Here is a tiny trained network, its code and every weight. The questions are about switching its units off for an input and a class, where a switched-off unit gives its printed mean instead of its output.

import numpy as np


def w(rows, s, z=0):
    codes = np.array(rows[::2]) - 128.0
    scale = np.full(codes.shape[1], s)
    scale[-1] = z or s
    return codes * scale


def norm(h):
    return h / np.sqrt((h * h).mean(-1, keepdims=True) + 1e-5)


def f(y):
    return y / 2 * (1 + np.tanh(0.7978845608 * (y + 0.044715 * y**3)))


def log_softmax(a):
    a = a - a.max(-1, keepdims=True)
    return a - np.log(np.exp(a).sum(-1, keepdims=True))


def net(x, mask):
    res = np.array(x, float).reshape(1, 4) / 4 @ E
    u = 0
    for l in range(2):
        y = f(norm(res) @ A[l][:, :-1].T + A[l][:, -1])
        res = res + np.where(mask[u : u + 11], y, B[l][:, -1]) @ B[l][:, :-1]
        u += 11
    return log_softmax(norm(res)[-1] @ U[:, :-1].T + U[:, -1])


A, B = {}, {}
E = w([
[48,207,90,127,137,139],'x0',
[191,147,100,103,254,72],'x1',
[233,184,56,101,31,50],'x2',
[158,113,28,225,127,203],'x3',
],0.0037)
A[0] = w([
[137,155,58,196,136,235,101],'0.n0',
[73,159,177,72,124,45,35],'0.n1',
[79,237,76,69,151,193,3],'0.n2',
[100,100,184,138,201,193,7],'0.n3',
[224,19,184,165,133,135,108],'0.n4',
[99,139,105,96,137,148,85],'0.n5',
[148,144,123,137,255,60,52],'0.n6',
[83,123,192,27,116,127,74],'0.n7',
[61,88,167,122,15,181,90],'0.n8',
[57,69,177,196,194,128,94],'0.n9',
[16,228,50,131,158,129,83],'0.n10',
],0.0081,0.0033)
B[0] = w([
[143,58,110,107,198,70,253],'0.n0',
[147,45,85,89,147,108,191],'0.n1',
[91,172,207,106,85,61,160],'0.n2',
[113,168,136,98,79,192,198],'0.n3',
[55,128,193,106,110,2,227],'0.n4',
[145,68,138,133,144,109,122],'0.n5',
[91,213,172,216,131,188,216],'0.n6',
[112,59,89,171,193,115,199],'0.n7',
[195,189,168,215,184,150,251],'0.n8',
[137,126,97,74,49,150,241],'0.n9',
[103,101,177,125,79,54,223],'0.n10',
],0.0097,0.0041)
A[1] = w([
[197,156,79,2,131,175,99],'1.n0',
[96,84,88,54,193,142,1],'1.n1',
[131,100,84,115,190,123,64],'1.n2',
[67,23,135,67,171,198,208],'1.n3',
[37,218,74,212,176,171,165],'1.n4',
[222,202,71,81,80,40,134],'1.n5',
[109,93,66,144,173,116,118],'1.n6',
[108,217,140,5,202,132,126],'1.n7',
[105,135,112,50,42,229,96],'1.n8',
[71,94,164,93,72,187,55],'1.n9',
[205,147,137,174,131,102,95],'1.n10',
],0.0075,0.0042)
B[1] = w([
[131,126,104,157,7,174,137],'1.n0',
[225,65,220,156,206,57,124],'1.n1',
[97,30,122,86,198,105,132],'1.n2',
[175,107,36,117,118,111,253],'1.n3',
[248,157,139,250,205,155,221],'1.n4',
[137,114,112,116,72,247,251],'1.n5',
[155,9,77,137,146,104,160],'1.n6',
[214,58,125,254,150,138,146],'1.n7',
[207,134,119,99,40,179,191],'1.n8',
[140,188,99,105,43,112,168],'1.n9',
[67,159,154,115,201,175,186],'1.n10',
],0.0068,0.0034)
U = w([
[190,173,175,202,184,157,201],'0',
[192,153,57,47,11,205,203],'1',
[183,35,82,105,185,48,129],'2',
[73,145,213,73,65,29,161],'3',
[105,139,149,100,159,129,64],'4',
[56,200,61,32,173,173,2],'5',
],0.011,0.007)

Each question gives the input, the list of numbers given to net, and the class t.
The units are the neurons (one row each of A and B). Each row of codes is followed by its name. A weight is (code - 128) times the scale printed after its matrix; where a second scale follows, it is the last column's (A, B and U).
mask holds one flag per neuron, layer by layer. A switched-off neuron (its flag False) gives its mean, the last column of its row in B, instead of its output. The means were averaged over made-up inputs and are rounded, as every weight is.
A unit's drop is (log p(t) with every unit on - log p(t) with that unit switched off) / (log p(t) with every unit on - log p(t) with every unit switched off).
The circuit of an input: a set's keep is (log p(t) with only the set's units on - log p(t) with every unit switched off) / (log p(t) with every unit on - log p(t) with every unit switched off). Starting from the 12 units with the biggest drops (on a tie, the unit counted first), units are removed one at a time, each time the one whose removal leaves the highest keep (on an exact tie, the one counted first), for as long as the keep stays at least 0.8.
circuit, biggest first: the units of the circuit, biggest drop first
unit that matters most: the unit with the biggest drop
top k neurons: the k neurons with the biggest drops, biggest first
k most important neurons of layer l: the k neurons of layer l with the biggest drops, biggest first
input [-7,7,-1,-5], class 0: circuit, biggest first -> [0.n6]
input [-1,5,8,1], class 1: top 2 neurons -> [0.n8; 1.n5]
input [-6,5,-7,1], class 1: top 2 neurons -> [0.n9; 0.n3]
input [5,2,3,6], class 2: top 2 neurons -> [0.n0; 0.n4]
input [3,-5,-7,-3], class 1: top 2 neurons -> [0.n9; 0.n6]
input [6,-3,-6,3], class 1: top 2 neurons -> [0.n9; 0.n4]
input [-8,-8,-6,-6], class 0: top 3 neurons -> [0.n8; 0.n10; 0.n7]
input [-5,-2,-6,-4], class 1: top 3 neurons -> [0.n9; 0.n3; 0.n0]
input [6,6,-8,6], class 1: 4 most important neurons of layer 0 -> [0.n9; 0.n8; 0.n3; 0.n4]
input [8,7,-7,-2], class 3: top 2 neurons -> [0.n10; 0.n2]
input [-8,-5,-7,3], class 3: 2 most important neurons of layer 0 -> [0.n4; 0.n8]
input [0,-4,7,-8], class 2: top 3 neurons -> [0.n1; 0.n7; 0.n9]
input [5,-5,-8,2], class 1: 3 most important neurons of layer 0 -> [0.n9; 0.n6; 0.n4]
input [-2,-4,-2,-5], class 2: top neuron -> [0.n7]
input [-8,1,6,-2], class 3: top 2 neurons -> [0.n4; 0.n9]
input [-1,6,-4,8], class 2: top 2 neurons -> [0.n0; 0.n8]
input [8,5,-7,3], class 3: 2 most important neurons of layer 0 -> [0.n10; 0.n2]
input [2,1,4,6], class 2: 2 most important neurons of layer 0 -> [0.n0; 0.n9]
input [6,-6,-5,-6], class 0: 4 most important neurons of layer 0 -> [0.n8; 0.n0; 0.n4; 0.n7]
input [8,5,3,7], class 3: unit that matters most -> 0.n10
input [7,1,-8,6], class 1: 4 most important neurons of layer 0 -> [0.n9; 0.n4; 0.n3; 0.n7]
input [-5,4,5,-3], class 1: 4 most important neurons of layer 1 -> [1.n5; 1.n4; 1.n1; 1.n2]
input [-5,-6,1,2], class 0: 2 most important neurons of layer 0 -> [0.n8; 0.n10]
